Below is a small trained network, with its code and all its weights. Each question gives an input and a class and asks what happens when units are switched off, that is, made to give their printed mean instead of their output.

import numpy as np


def w(rows, s, z=0):
    codes = np.array(rows[::2]) - 128.0
    scale = np.full(codes.shape[1], s)
    scale[-1] = z or s
    return codes * scale


def norm(h):
    return h / np.sqrt((h * h).mean(-1, keepdims=True) + 1e-5)


def f(y):
    return y / 2 * (1 + np.tanh(0.7978845608 * (y + 0.044715 * y**3)))


def log_softmax(a):
    a = a - a.max(-1, keepdims=True)
    return a - np.log(np.exp(a).sum(-1, keepdims=True))


def net(x, mask):
    res = np.array(x, float).reshape(1, 5) / 4 @ E
    u = 0
    for l in range(3):
        y = f(norm(res) @ A[l][:, :-1].T + A[l][:, -1])
        res = res + np.where(mask[u : u + 5], y, B[l][:, -1]) @ B[l][:, :-1]
        u += 5
    return log_softmax(norm(res)[-1] @ U[:, :-1].T + U[:, -1])


A, B = {}, {}
E = w([
[98,1,109,86,62],'x0',
[176,119,46,208,161],'x1',
[95,73,144,111,229],'x2',
[165,146,142,68,150],'x3',
[75,126,63,70,166],'x4',
],0.0075)
A[0] = w([
[92,66,165,199,157,59],'L0N1',
[103,118,118,110,214,68],'L0N2',
[174,204,52,59,156,148],'L0N3',
[170,192,254,101,56,1],'L0N4',
[121,96,175,55,38,41],'L0N5',
],0.01,0.0037)
B[0] = w([
[218,143,96,134,84,168],'L0N1',
[142,11,117,43,167,184],'L0N2',
[254,185,96,136,120,231],'L0N3',
[4,16,238,247,136,252],'L0N4',
[129,166,185,61,4,239],'L0N5',
],0.0072,0.0039)
A[1] = w([
[70,85,112,181,111,78],'L1N1',
[158,62,85,102,161,3],'L1N2',
[109,113,135,155,203,159],'L1N3',
[35,135,112,59,152,120],'L1N4',
[120,113,11,217,121,215],'L1N5',
],0.011,0.0036)
B[1] = w([
[122,145,213,181,117,167],'L1N1',
[96,54,70,93,132,167],'L1N2',
[147,116,140,62,124,178],'L1N3',
[177,172,246,156,172,176],'L1N4',
[165,140,178,195,100,254],'L1N5',
],0.011,0.0049)
A[2] = w([
[151,75,118,89,110,3],'L2N1',
[126,94,134,164,166,3],'L2N2',
[67,190,164,94,37,136],'L2N3',
[157,114,125,96,64,40],'L2N4',
[115,118,140,105,249,199],'L2N5',
],0.012,0.0025)
B[2] = w([
[159,112,80,106,171,146],'L2N1',
[190,91,200,108,36,131],'L2N2',
[134,9,31,124,99,254],'L2N3',
[148,91,58,77,86,161],'L2N4',
[152,220,171,2,191,220],'L2N5',
],0.0079,0.0054)
U = w([
[62,197,64,125,131,1],'0',
[235,253,83,246,120,169],'1',
[162,74,21,33,223,44],'2',
[154,203,180,26,208,185],'3',
[53,46,188,197,67,195],'4',
[33,222,101,201,149,68],'5',
[146,13,43,81,28,147],'6',
],0.013,0.0082)

Each question gives the input, the list of numbers given to net, and the class t.
The units are the neurons (one row each of A and B). Each row of codes is followed by its name. A weight is (code - 128) times the scale printed after its matrix; where a second scale follows, it is the last column's (A, B and U).
mask holds one flag per neuron, layer by layer. A switched-off neuron (its flag False) gives its mean, the last column of its row in B, instead of its output. The means were averaged over made-up inputs and are rounded, as every weight is.
A unit's drop is (log p(t) with every unit on - log p(t) with that unit switched off) / (log p(t) with every unit on - log p(t) with every unit switched off).
The circuit of an input: a set's keep is (log p(t) with only the set's units on - log p(t) with every unit switched off) / (log p(t) with every unit on - log p(t) with every unit switched off). Starting from the 12 units with the biggest drops (on a tie, the unit counted first), units are removed one at a time, each time the one whose removal leaves the highest keep (on an exact tie, the one counted first), for as long as the keep stays at least 0.8.
units of the circuit, in order: the units of the circuit, biggest drop first
k most important neurons: the k neurons with the biggest drops, biggest first
top k neurons in layer l: the k neurons of layer l with the biggest drops, biggest first
drop of u: that unit's drop, to one decimal
input [5,-7,6,-8,-2], class 6: top 3 neurons in layer 0 => (L0N4; L0N1; L0N5)
input [3,-6,8,-4,-3], class 3: 2 most important neurons => (L0N4; L1N4)
input [4,-2,1,-4,4], class 4: 2 most important neurons => (L1N4; L0N3)
input [0,7,4,5,-2], class 2: top 2 neurons in layer 1 => (L1N2; L1N4)
input [1,-4,5,-3,-3], class 6: 2 most important neurons => (L0N1; L0N4)
input [-1,7,4,-1,1], class 6: 4 most important neurons => (L0N2; L1N2; L1N5; L1N4)
input [-6,5,3,4,1], class 3: 2 most important neurons => (L0N2; L2N5)
input [4,4,-6,-7,7], class 1: 2 most important neurons => (L1N5; L0N4)
input [2,-6,4,0,5], class 3: units of the circuit, in order => (L1N4)
input [5,7,-7,6,0], class 1: units of the circuit, in order => (L1N5; L2N3)
input [7,7,-2,-7,0], class 1: units of the circuit, in order => (L1N5; L0N4)
input [3,8,0,8,-2], class 1: top 3 neurons in layer 0 => (L0N2; L0N3; L0N4)
input [6,-2,6,6,-2], class 3: 3 most important neurons => (L1N4; L0N3; L2N3)
input [5,5,6,7,-8], class 2: most important neuron => (L0N4)
input [-8,7,7,2,0], class 3: top 2 neurons in layer 2 => (L2N5; L2N3)
input [4,8,0,6,-5], class 1: 4 most important neurons => (L1N5; L0N2; L0N4; L2N3)
input [-4,-5,-5,-5,5], class 6: 3 most important neurons => (L2N3; L0N3; L1N5)
input [3,-2,6,1,-2], class 3: 2 most important neurons => (L0N3; L2N3)
input [3,5,1,-3,5], class 4: top 3 neurons in layer 1 => (L1N5; L1N1; L1N2)
input [1,1,-2,1,8], class 1: top 3 neurons in layer 0 => (L0N3; L0N4; L0N5)
input [-2,1,-2,5,-8], class 4: top neuron in layer 0 => (L0N4)
input [1,2,7,-2,4], class 3: 2 most important neurons => (L2N5; L1N4)
input [6,-2,8,1,6], class 3: 2 most important neurons => (L1N4; L2N5)
input [7,5,-6,-7,5], class 4: drop of L1N5 => 0.1
input [0,4,-6,-1,8], class 1: drop of L1N2 => 0.0
input [2,-7,8,-2,8], class 3: drop of L1N4 => 0.3
input [-3,-6,-5,3,1], class 4: drop of L0N4 => 1.6
